Below is a small trained network, with its code and all its weights. Each question gives an input and a target symbol and asks what happens when units are switched off, that is, made to give their printed mean instead of their output.

import numpy as np


def w(rows, s, z=0):
    codes = np.array(rows[::2]) - 128.0
    scale = np.full(codes.shape[1], s)
    scale[-1] = z or s
    return codes * scale


def norm(h):
    return h / np.sqrt((h * h).mean(-1, keepdims=True) + 1e-5)


def f(y):
    return y / 2 * (1 + np.tanh(0.7978845608 * (y + 0.044715 * y**3)))


def softmax(a):
    e = np.exp(a - a.max(-1, keepdims=True))
    return e / e.sum(-1, keepdims=True)


def log_softmax(a):
    a = a - a.max(-1, keepdims=True)
    return a - np.log(np.exp(a).sum(-1, keepdims=True))


def net(x, mask):
    ids = ['βγδεηθλμξπτφω'.index(c) for c in x.split()]
    T = len(ids)
    res = E[ids] + P[:T]
    u = 0
    for l in range(2):
        r = norm(res)
        for j in range(3):
            rows = slice(3 * j, 3 * j + 3)
            q, k, v = (r @ M[l][rows].T for M in (Q, K, V))
            z = softmax(np.where(np.tri(T) > 0, q @ k.T / 3**0.5, -1e9)) @ v
            o = O[l][rows]
            res = res + np.where(mask[u + j], z, o[:, -1]) @ o[:, :-1]
        u += 3
        y = f(norm(res) @ A[l][:, :-1].T + A[l][:, -1])
        res = res + np.where(mask[u : u + 8], y, B[l][:, -1]) @ B[l][:, :-1]
        u += 8
    return log_softmax(norm(res)[-1] @ U[:, :-1].T + U[:, -1])


Q, K, V, O, A, B = {}, {}, {}, {}, {}, {}
E = w([
[140,38,130,97],'β',
[191,145,153,140],'γ',
[134,221,107,86],'δ',
[141,25,120,97],'ε',
[77,187,171,138],'η',
[162,96,145,52],'θ',
[124,128,223,124],'λ',
[87,79,15,164],'μ',
[144,24,159,149],'ξ',
[171,74,85,44],'π',
[143,253,94,34],'τ',
[122,95,159,180],'φ',
[20,120,97,143],'ω',
],0.0046)
P = w([
[102,17,212,8],'0',
[115,58,174,43],'1',
[120,83,161,61],'2',
[122,102,153,76],'3',
[131,114,138,96],'4',
[144,131,121,118],'5',
[143,137,102,142],'6',
[136,145,96,164],'7',
[143,144,101,155],'8',
[158,144,120,142],'9',
],0.0019)
Q[0] = w([
[109,154,109,150],'L0H0',
[142,91,130,132],'L0H0',
[81,82,134,97],'L0H0',
[142,127,43,93],'L0H1',
[8,168,125,165],'L0H1',
[140,186,154,114],'L0H1',
[162,140,109,136],'L0H2',
[62,122,132,120],'L0H2',
[120,150,143,92],'L0H2',
],0.018)
K[0] = w([
[142,176,139,104],'L0H0',
[101,118,136,149],'L0H0',
[156,127,140,199],'L0H0',
[110,146,45,61],'L0H1',
[5,162,157,206],'L0H1',
[135,194,177,108],'L0H1',
[164,124,143,138],'L0H2',
[65,99,98,109],'L0H2',
[103,146,135,173],'L0H2',
],0.016)
V[0] = w([
[240,136,138,205],'L0H0',
[118,168,170,113],'L0H0',
[143,15,137,97],'L0H0',
[135,123,1,28],'L0H1',
[14,242,135,81],'L0H1',
[230,87,231,57],'L0H1',
[64,118,109,60],'L0H2',
[205,91,130,229],'L0H2',
[166,207,173,146],'L0H2',
],0.0046)
O[0] = w([
[135,79,138,227,78],'L0H0',
[110,131,80,136,115],'L0H0',
[185,52,185,87,254],'L0H0',
[130,99,93,9,179],'L0H1',
[23,172,203,70,82],'L0H1',
[253,180,163,176,238],'L0H1',
[88,76,163,133,177],'L0H2',
[187,193,83,187,83],'L0H2',
[155,167,109,68,73],'L0H2',
],0.0048,0.0041)
A[0] = w([
[193,89,113,97,51],'L0N0',
[194,82,221,171,169],'L0N1',
[163,161,155,110,63],'L0N2',
[181,105,187,157,160],'L0N3',
[55,125,65,255,182],'L0N4',
[233,71,101,74,33],'L0N5',
[65,35,76,137,1],'L0N6',
[126,168,73,92,95],'L0N7',
],0.0061,0.00086)
B[0] = w([
[128,97,171,140,193],'L0N0',
[149,122,66,213,242],'L0N1',
[96,131,116,107,140],'L0N2',
[136,121,85,183,197],'L0N3',
[123,114,111,248,121],'L0N4',
[136,70,196,153,253],'L0N5',
[157,113,91,105,136],'L0N6',
[120,178,121,113,120],'L0N7',
],0.012,0.0048)
Q[1] = w([
[106,123,56,77],'L1H0',
[5,167,101,32],'L1H0',
[98,155,78,107],'L1H0',
[148,36,146,220],'L1H1',
[103,90,75,123],'L1H1',
[67,127,187,109],'L1H1',
[120,173,97,58],'L1H2',
[214,102,163,163],'L1H2',
[117,156,114,96],'L1H2',
],0.013)
K[1] = w([
[115,113,87,105],'L1H0',
[5,83,91,155],'L1H0',
[86,114,121,95],'L1H0',
[117,66,102,231],'L1H1',
[138,156,155,162],'L1H1',
[176,85,154,91],'L1H1',
[195,152,139,128],'L1H2',
[65,110,79,168],'L1H2',
[176,138,150,114],'L1H2',
],0.013)
V[1] = w([
[64,126,219,176],'L1H0',
[67,155,187,168],'L1H0',
[39,44,79,148],'L1H0',
[232,110,36,61],'L1H1',
[31,41,87,136],'L1H1',
[130,120,184,117],'L1H1',
[12,81,77,162],'L1H2',
[63,78,145,136],'L1H2',
[60,161,255,195],'L1H2',
],0.0095)
O[1] = w([
[46,135,193,149,183],'L1H0',
[75,87,180,162,54],'L1H0',
[19,97,85,93,181],'L1H0',
[110,130,223,67,152],'L1H1',
[125,119,115,244,160],'L1H1',
[163,64,143,121,156],'L1H1',
[2,94,88,107,182],'L1H2',
[74,120,148,88,251],'L1H2',
[40,144,249,206,136],'L1H2',
],0.0079,0.0026)
A[1] = w([
[80,184,254,191,61],'L1N0',
[158,91,29,83,142],'L1N1',
[118,208,47,240,176],'L1N2',
[207,146,184,141,250],'L1N3',
[78,171,53,167,110],'L1N4',
[140,76,126,204,197],'L1N5',
[98,158,124,161,8],'L1N6',
[105,120,54,92,112],'L1N7',
],0.0076,0.0017)
B[1] = w([
[145,193,160,184,163],'L1N0',
[210,150,82,120,155],'L1N1',
[99,183,131,3,175],'L1N2',
[118,233,93,105,207],'L1N3',
[152,68,148,80,129],'L1N4',
[73,175,98,96,254],'L1N5',
[161,90,178,168,110],'L1N6',
[195,108,77,113,130],'L1N7',
],0.011,0.0047)
U = w([
[152,66,137,180,4],'β',
[225,205,119,142,57],'γ',
[114,156,160,59,15],'δ',
[158,67,139,163,16],'ε',
[55,168,195,176,89],'η',
[184,134,208,160,171],'θ',
[97,214,108,123,138],'λ',
[158,75,26,65,99],'μ',
[144,122,79,220,214],'ξ',
[186,77,193,75,218],'π',
[138,155,156,48,177],'τ',
[85,174,39,177,220],'φ',
[8,61,102,80,158],'ω',
],0.011,0.0027)

Each question gives the input, a string of symbols that net reads in full, and the target symbol t.
The units are the heads (3 rows each of Q, K, V and O) and the neurons (one row each of A and B). Each row of codes is followed by its name. A weight is (code - 128) times the scale printed after its matrix; where a second scale follows, it is the last column's (O, A, B and U).
mask holds one flag per unit, layer by layer, with each layer's heads first. A switched-off unit (its flag False) gives its mean, the last column of its rows in O or B, instead of its output. The means were averaged over made-up inputs and are rounded, as every weight is.
A unit's drop is (log p(t) with every unit on - log p(t) with that unit switched off) / (log p(t) with every unit on - log p(t) with every unit switched off).
The circuit of an input: a set's keep is (log p(t) with only the set's units on - log p(t) with every unit switched off) / (log p(t) with every unit on - log p(t) with every unit switched off). Starting from the 12 units with the biggest drops (on a tie, the unit counted first), units are removed one at a time, each time the one whose removal leaves the highest keep (on an exact tie, the one counted first), for as long as the keep stays at least 0.8.
circuit, biggest first: the units of the circuit, biggest drop first
unit that matters most: the unit with the biggest drop
k most important neurons: the k neurons with the biggest drops, biggest first
k most important neurons of layer l: the k neurons of layer l with the biggest drops, biggest first
heads that matter: for each layer, one digit per head in row order, 1 if its drop is at least 0.15 and else 0, layers parted by /
input β θ γ μ π ω ω π θ π, target ω: heads that matter -> 100 / 001
input ξ ω λ θ π, target π: heads that matter -> 110 / 000
input η β γ π θ π θ ξ θ π, target θ: unit that matters most -> L0N5
input φ π φ π π ω θ μ μ, target μ: circuit, biggest first -> [L0N6; L1H2]
input β ξ μ δ φ ω ω λ, target ω: heads that matter -> 010 / 001
input τ γ λ ω φ η ω ξ, target ω: 2 most important neurons -> [L0N5; L1N2]
input η θ θ γ ξ β τ θ ω, target ω: heads that matter -> 010 / 000
input ξ β λ θ φ, target φ: circuit, biggest first -> [L0N1; L1N5]
input ω θ λ θ δ λ γ π ξ, target γ: circuit, biggest first -> [L1H0; L0H2]
input θ θ θ, target θ: circuit, biggest first -> [L0N5; L1H2]
input λ δ η τ ξ ω φ, target ω: circuit, biggest first -> [L1H2; L0N5]
input τ μ τ μ ε ω γ θ, target γ: heads that matter -> 101 / 100
input π λ ξ, target ξ: heads that matter -> 010 / 000
input λ θ φ η θ ω ω ξ, target ω: circuit, biggest first -> [L1H2]
input β μ ω φ δ, target ω: heads that matter -> 010 / 100
input γ ξ π, target π: heads that matter -> 010 / 010
input β β λ, target λ: 4 most important neurons -> [L1N2; L0N1; L0N5; L0N3]
input ω ω λ ω φ, target ω: heads that matter -> 011 / 001
input β θ η ε ξ ξ ε β ω, target ω: 2 most important neurons -> [L0N5; L0N6]
input θ ξ δ γ ξ θ, target γ: circuit, biggest first -> [L0H1]
input λ τ θ η μ γ β τ λ, target γ: 2 most important neurons of layer 0 -> [L0N1; L0N6]
input λ θ η ξ ξ λ μ τ, target μ: heads that matter -> 010 / 100
input λ δ γ φ ε φ θ ω τ θ, target ω: heads that matter -> 010 / 001
input ε γ β η θ τ θ β, target η: heads that matter -> 010 / 001
input ξ φ θ φ β γ ε λ, target γ: circuit, biggest first -> [L0H2; L1H0]
input π θ μ ω θ τ, target ω: circuit, biggest first -> [L0H1; L1N3]
input θ λ φ, target φ: 4 most important neurons -> [L0N1; L1N2; L0N3; L0N5]
